Below are the code and all the weights of a small trained network. Each question names an input and a target symbol and asks about switching units off, where a switched-off unit gives its printed mean instead of its output.

import numpy as np


def w(rows, s, z=0):
    codes = np.array(rows[::2]) - 128.0
    scale = np.full(codes.shape[1], s)
    scale[-1] = z or s
    return codes * scale


def f(y):
    return y / 2 * (1 + np.tanh(0.7978845608 * (y + 0.044715 * y**3)))


def softmax(a):
    e = np.exp(a - a.max(-1, keepdims=True))
    return e / e.sum(-1, keepdims=True)


def log_softmax(a):
    a = a - a.max(-1, keepdims=True)
    return a - np.log(np.exp(a).sum(-1, keepdims=True))


def net(x, mask):
    ids = ['αγζλπφψω'.index(c) for c in x.split()]
    T = len(ids)
    res = E[ids] + P[:T]
    r = res
    for j in range(3):
        rows = slice(2 * j, 2 * j + 2)
        q, k, v = (r @ M[0][rows].T for M in (Q, K, V))
        z = softmax(np.where(np.tri(T) > 0, q @ k.T / 2**0.5, -1e9)) @ v
        o = O[0][rows]
        res = res + np.where(mask[j], z, o[:, -1]) @ o[:, :-1]
    y = f(res @ A[0][:, :-1].T + A[0][:, -1])
    res = res + np.where(mask[3:27], y, B[0][:, -1]) @ B[0][:, :-1]
    return log_softmax(res[-1] @ U[:, :-1].T + U[:, -1])


Q, K, V, O, A, B = {}, {}, {}, {}, {}, {}
E = w([
[97,121,141],'α',
[157,96,147],'γ',
[150,129,117],'ζ',
[60,156,112],'λ',
[94,176,81],'π',
[52,107,183],'φ',
[8,142,142],'ψ',
[198,87,144],'ω',
],0.015)
P = w([
[170,245,254],'0',
[36,24,116],'1',
[110,162,131],'2',
[38,15,119],'3',
[111,166,124],'4',
[45,17,113],'5',
[109,169,112],'6',
[37,18,115],'7',
[110,168,112],'8',
[42,19,113],'9',
[110,168,111],'10',
[43,12,117],'11',
[109,171,109],'12',
[38,11,120],'13',
],0.0093)
Q[0] = w([
[115,115,141],'H1',
[134,228,151],'H1',
[85,74,118],'H2',
[79,59,121],'H2',
[46,9,108],'H3',
[167,29,75],'H3',
],0.014)
K[0] = w([
[89,125,129],'H1',
[142,206,195],'H1',
[140,235,159],'H2',
[172,211,190],'H2',
[122,221,254],'H3',
[231,147,196],'H3',
],0.013)
V[0] = w([
[95,94,101],'H1',
[111,15,116],'H1',
[96,82,75],'H2',
[93,181,149],'H2',
[2,150,87],'H3',
[254,69,114],'H3',
],0.0089)
O[0] = w([
[117,54,115,176],'H1',
[114,44,167,229],'H1',
[170,176,95,24],'H2',
[128,126,200,212],'H2',
[150,226,210,147],'H3',
[125,75,1,2],'H3',
],0.0082,0.0047)
A[0] = w([
[122,146,227,241],'N1',
[160,198,129,105],'N2',
[181,109,116,154],'N3',
[180,196,104,166],'N4',
[139,164,167,135],'N5',
[119,116,135,182],'N6',
[110,119,184,191],'N7',
[215,193,68,151],'N8',
[123,95,65,53],'N9',
[254,144,106,159],'N10',
[86,69,85,161],'N11',
[194,224,113,176],'N12',
[156,151,118,174],'N13',
[147,177,176,162],'N14',
[114,89,71,10],'N15',
[153,96,141,165],'N16',
[64,215,110,1],'N17',
[21,128,137,131],'N18',
[142,148,153,144],'N19',
[155,154,93,181],'N20',
[79,148,131,121],'N21',
[137,173,165,117],'N22',
[117,108,86,125],'N23',
[131,115,143,154],'N24',
],0.011,0.0075)
B[0] = w([
[111,194,88,252],'N1',
[164,105,71,153],'N2',
[142,152,143,135],'N3',
[97,65,102,151],'N4',
[118,111,160,166],'N5',
[135,145,106,156],'N6',
[139,151,100,202],'N7',
[115,69,228,144],'N8',
[89,162,163,149],'N9',
[191,135,202,141],'N10',
[168,121,125,191],'N11',
[106,78,63,169],'N12',
[94,116,130,135],'N13',
[113,77,161,183],'N14',
[66,175,194,148],'N15',
[130,154,107,154],'N16',
[250,139,93,149],'N17',
[187,114,126,188],'N18',
[114,135,152,150],'N19',
[57,99,189,134],'N20',
[148,122,129,145],'N21',
[132,107,159,164],'N22',
[124,130,153,146],'N23',
[131,140,121,147],'N24',
],0.012,0.019)
U = w([
[47,169,92,217],'α',
[123,148,107,252],'γ',
[28,85,187,110],'ζ',
[189,136,10,126],'λ',
[180,70,69,101],'π',
[95,162,220,2],'φ',
[196,170,116,134],'ψ',
[208,103,203,112],'ω',
],0.013,0.0057)

Each question gives the input, a string of symbols that net reads in full, and the target symbol t.
The units are the heads (2 rows each of Q, K, V and O) and the neurons (one row each of A and B). Each row of codes is followed by its name. A weight is (code - 128) times the scale printed after its matrix; where a second scale follows, it is the last column's (O, A, B and U).
mask holds one flag per unit, heads first, then neurons. A switched-off unit (its flag False) gives its mean, the last column of its rows in O or B, instead of its output. The means were averaged over made-up inputs and are rounded, as every weight is.
A unit's drop is (log p(t) with every unit on - log p(t) with that unit switched off) / (log p(t) with every unit on - log p(t) with every unit switched off).
The circuit of an input: a set's keep is (log p(t) with only the set's units on - log p(t) with every unit switched off) / (log p(t) with every unit on - log p(t) with every unit switched off). Starting from the 12 units with the biggest drops (on a tie, the unit counted first), units are removed one at a time, each time the one whose removal leaves the highest keep (on an exact tie, the one counted first), for as long as the keep stays at least 0.8.
circuit, biggest first: the units of the circuit, biggest drop first
top k neurons: the k neurons with the biggest drops, biggest first
heads that matter: for each layer, one digit per head in row order, 1 if its drop is at least 0.15 and else 0, layers parted by /
drop when u is switched off: that unit's drop, to one decimal
input ω ζ γ γ α ζ ψ λ π α α ω α, target α: circuit, biggest first	(N1; N11; N10; H3)
input ω ζ λ α α ω ω ζ ζ φ ω ψ ω ζ, target ζ: top 2 neurons	(N15; N9)
input ψ ζ π ω α π, target φ: circuit, biggest first	(H3)
input λ ζ ψ ω ψ, target ψ: heads that matter	100
input α λ ψ α α ω ω ω γ φ, target λ: heads that matter	000
input ψ ω φ φ ψ π π ω λ ψ, target φ: heads that matter	001
input ω γ α ω ω λ α ω ψ α ζ, target ζ: heads that matter	010
input α γ ζ ζ ω ζ λ γ, target λ: top 2 neurons	(N14; N15)
input ζ ω ζ ζ ψ α, target π: circuit, biggest first	(H3; N11)
input ζ α ψ ψ π φ ω ζ φ γ ω λ ψ φ, target π: circuit, biggest first	(H3; N18)
input ζ λ ψ ω π ζ π, target π: top 4 neurons	(N17; N12; N2; N8)
input λ ψ ω ψ π ζ φ ζ, target α: circuit, biggest first	(H3; N1; N11; N10)
input γ γ π, target π: top 4 neurons	(N17; N12; N8; N2)
input α α γ γ φ γ, target λ: top neuron	(N14)
input ω ω φ, target φ: top 2 neurons	(N12; N14)
input λ ω λ λ φ ω π π α ψ ω ω ω φ, target α: drop when N1 is switched off	1.4
input ψ ω ζ ζ, target φ: drop when H3 is switched off	1.6
input ζ ω ζ ω ω π α ζ ω ψ α ω α γ, target π: drop when N9 is switched off	0.0
